Below is a small trained network, with its code and all its weights. Each question gives an input and a class and asks what happens when units are switched off, that is, made to give their printed mean instead of their output.

import numpy as np


def w(rows, s, z=0):
    codes = np.array(rows[::2]) - 128.0
    scale = np.full(codes.shape[1], s)
    scale[-1] = z or s
    return codes * scale


def f(y):
    return y / 2 * (1 + np.tanh(0.7978845608 * (y + 0.044715 * y**3)))


def log_softmax(a):
    a = a - a.max(-1, keepdims=True)
    return a - np.log(np.exp(a).sum(-1, keepdims=True))


def net(x, mask):
    res = np.array(x, float).reshape(1, 8) / 4 @ E
    y = f(res @ A[0][:, :-1].T + A[0][:, -1])
    res = res + np.where(mask, y, B[0][:, -1]) @ B[0][:, :-1]
    return log_softmax(res[-1] @ U[:, :-1].T + U[:, -1])


A, B = {}, {}
E = w([
[131,118,130,130],'x0',
[216,67,43,132],'x1',
[71,34,76,1],'x2',
[109,91,133,149],'x3',
[127,102,132,134],'x4',
[51,204,210,113],'x5',
[143,145,123,115],'x6',
[123,120,130,134],'x7',
],0.0084)
A[0] = w([
[79,210,129,216,179],'N1',
[171,90,98,163,91],'N2',
[71,84,152,56,121],'N3',
[73,159,107,88,88],'N4',
[196,103,118,187,140],'N5',
[139,139,13,168,62],'N6',
[123,135,2,71,159],'N7',
[50,64,143,167,108],'N8',
[68,48,28,61,156],'N9',
[125,86,195,85,93],'N10',
[61,125,102,65,110],'N11',
[175,156,67,228,254],'N12',
],0.012,0.007)
B[0] = w([
[146,5,223,240,228],'N1',
[130,42,121,159,167],'N2',
[123,184,152,3,184],'N3',
[111,171,89,76,146],'N4',
[83,192,57,167,191],'N5',
[147,3,75,145,164],'N6',
[125,38,240,133,209],'N7',
[166,251,106,99,145],'N8',
[190,57,231,45,245],'N9',
[116,174,98,98,138],'N10',
[104,121,223,11,173],'N11',
[48,89,45,199,249],'N12',
],0.0081,0.012)
U = w([
[126,154,82,191,254],'0',
[165,105,164,138,181],'1',
[137,122,121,67,161],'2',
[25,178,103,60,11],'3',
[157,125,4,163,14],'4',
],0.013,0.0082)

Each question gives the input, the list of numbers given to net, and the class t.
The units are the neurons (one row each of A and B). Each row of codes is followed by its name. A weight is (code - 128) times the scale printed after its matrix; where a second scale follows, it is the last column's (A, B and U).
mask holds one flag per neuron, in row order. A switched-off neuron (its flag False) gives its mean, the last column of its row in B, instead of its output. The means were averaged over made-up inputs and are rounded, as every weight is.
A unit's drop is (log p(t) with every unit on - log p(t) with that unit switched off) / (log p(t) with every unit on - log p(t) with every unit switched off).
The circuit of an input: a set's keep is (log p(t) with only the set's units on - log p(t) with every unit switched off) / (log p(t) with every unit on - log p(t) with every unit switched off). Starting from all 12 units, units are removed one at a time, each time the one whose removal leaves the highest keep (on an exact tie, the one counted first), for as long as the keep stays at least 0.8.
circuit, biggest first: the units of the circuit, biggest drop first
top k neurons: the k neurons with the biggest drops, biggest first
drop of u: that unit's drop, to one decimal
input [0,5,3,6,2,4,-6,-3], class 2: top neuron -> N1
input [3,-6,4,6,3,-6,-2,5], class 2: circuit, biggest first -> N1, N9, N3
input [7,1,-8,-1,-4,6,-2,-4], class 0: top 4 neurons -> N9, N12, N7, N11
input [-6,0,1,-1,1,5,-5,-1], class 3: circuit, biggest first -> N9, N7
input [-6,-1,6,4,-3,6,-8,4], class 3: top 2 neurons -> N1, N3
input [0,2,0,-4,-1,4,-6,8], class 0: top 4 neurons -> N9, N7, N11, N3
input [-6,-1,1,4,4,7,-6,1], class 3: circuit, biggest first -> N9, N3
input [7,1,2,7,2,4,1,-8], class 2: top 3 neurons -> N12, N5, N1
input [-2,-1,2,5,8,-4,-1,6], class 2: top 2 neurons -> N1, N8
input [-5,-2,-2,-5,-4,0,-2,-1], class 0: top 3 neurons -> N9, N7, N11
input [-2,-7,-3,6,1,-3,7,-4], class 0: top 2 neurons -> N9, N7
input [7,-4,2,-1,-1,3,3,1], class 3: top 2 neurons -> N9, N7
input [6,-3,4,5,4,-4,-7,-3], class 2: top 2 neurons -> N1, N3
input [2,-1,5,0,-1,3,1,-5], class 3: circuit, biggest first -> N1
input [1,-2,2,3,7,6,2,7], class 3: drop of N9 -> 0.2
input [7,-8,2,-5,-8,2,-1,5], class 3: drop of N4 -> 0.2
input [5,6,0,2,2,-2,3,4], class 4: drop of N1 -> 0.3
